Below are the code and all the weights of a small trained network. Each question names an input and a class and asks about switching units off, where a switched-off unit gives its printed mean instead of its output.

import numpy as np


def w(rows, s, z=0):
    codes = np.array(rows[::2]) - 128.0
    scale = np.full(codes.shape[1], s)
    scale[-1] = z or s
    return codes * scale


def f(y):
    return y / 2 * (1 + np.tanh(0.7978845608 * (y + 0.044715 * y**3)))


def log_softmax(a):
    a = a - a.max(-1, keepdims=True)
    return a - np.log(np.exp(a).sum(-1, keepdims=True))


def net(x, mask):
    res = np.array(x, float).reshape(1, 4) / 4 @ E
    y = f(res @ A[0][:, :-1].T + A[0][:, -1])
    res = res + np.where(mask, y, B[0][:, -1]) @ B[0][:, :-1]
    return log_softmax(res[-1] @ U[:, :-1].T + U[:, -1])


A, B = {}, {}
E = w([
[124,148,142,124,134,130],'x0',
[243,174,224,199,22,95],'x1',
[151,219,2,217,166,244],'x2',
[111,116,90,152,121,78],'x3',
],0.0093)
A[0] = w([
[4,130,90,58,165,165,255],'neuron 0',
[110,69,190,55,147,67,234],'neuron 1',
[148,169,131,168,115,176,121],'neuron 2',
[76,92,102,163,151,173,146],'neuron 3',
[93,68,56,155,184,209,162],'neuron 4',
[115,180,154,176,1,106,149],'neuron 5',
[152,150,81,203,126,216,168],'neuron 6',
[136,235,38,181,131,191,186],'neuron 7',
[115,86,215,68,135,97,224],'neuron 8',
[240,147,126,169,27,121,154],'neuron 9',
[94,70,152,86,136,56,218],'neuron 10',
[174,172,197,201,31,117,175],'neuron 11',
[63,170,162,159,143,206,136],'neuron 12',
[202,175,68,162,130,101,130],'neuron 13',
[75,57,111,95,215,173,233],'neuron 14',
[191,153,139,162,68,129,132],'neuron 15',
[238,108,192,154,59,82,161],'neuron 16',
[202,205,86,140,105,135,136],'neuron 17',
[203,158,196,213,42,95,182],'neuron 18',
[86,111,33,86,208,136,184],'neuron 19',
],0.0083,0.0071)
B[0] = w([
[39,232,156,107,236,72,226],'neuron 0',
[34,75,231,45,100,64,242],'neuron 1',
[116,148,122,170,120,153,160],'neuron 2',
[110,208,145,155,169,116,155],'neuron 3',
[110,209,148,154,189,81,188],'neuron 4',
[166,118,132,125,90,158,199],'neuron 5',
[178,138,48,215,197,204,204],'neuron 6',
[148,181,22,223,169,98,231],'neuron 7',
[97,116,255,74,53,56,229],'neuron 8',
[156,81,97,175,92,147,221],'neuron 9',
[71,127,235,35,120,58,221],'neuron 10',
[221,51,121,144,115,93,234],'neuron 11',
[141,190,98,119,140,155,150],'neuron 12',
[206,128,66,174,153,184,170],'neuron 13',
[62,237,179,85,172,76,211],'neuron 14',
[135,91,131,119,94,169,183],'neuron 15',
[162,23,180,154,56,92,233],'neuron 16',
[184,105,85,156,159,172,179],'neuron 17',
[191,47,154,168,28,121,248],'neuron 18',
[113,185,145,130,169,80,203],'neuron 19',
],0.0066,0.014)
U = w([
[28,146,191,2,150,99,254],'0',
[111,215,121,171,234,124,164],'1',
[170,62,207,112,42,90,74],'2',
[228,91,94,224,145,198,40],'3',
],0.0077,0.00093)

Each question gives the input, the list of numbers given to net, and the class t.
The units are the neurons (one row each of A and B). Each row of codes is followed by its name. A weight is (code - 128) times the scale printed after its matrix; where a second scale follows, it is the last column's (A, B and U).
mask holds one flag per neuron, in row order. A switched-off neuron (its flag False) gives its mean, the last column of its row in B, instead of its output. The means were averaged over made-up inputs and are rounded, as every weight is.
A unit's drop is (log p(t) with every unit on - log p(t) with that unit switched off) / (log p(t) with every unit on - log p(t) with every unit switched off).
unit that matters most: the unit with the biggest drop
top k neurons: the k neurons with the biggest drops, biggest first
drop of u: that unit's drop, to one decimal
input [-4,0,-3,0], class 0: unit that matters most	neuron 18
input [3,-3,1,-6], class 1: top 3 neurons	[neuron 1; neuron 10; neuron 8]
input [-4,-3,0,6], class 0: top 2 neurons	[neuron 7; neuron 6]
input [-1,-1,0,3], class 0: top 2 neurons	[neuron 7; neuron 6]
input [-5,-5,1,-3], class 1: top 2 neurons	[neuron 1; neuron 8]
input [-7,-2,0,6], class 0: top 2 neurons	[neuron 7; neuron 6]
input [-2,0,0,2], class 0: drop of neuron 18	0.3
input [1,1,3,-7], class 3: drop of neuron 0	0.1
input [1,3,4,-1], class 3: drop of neuron 1	0.0
input [1,0,2,-6], class 1: drop of neuron 18	0.2
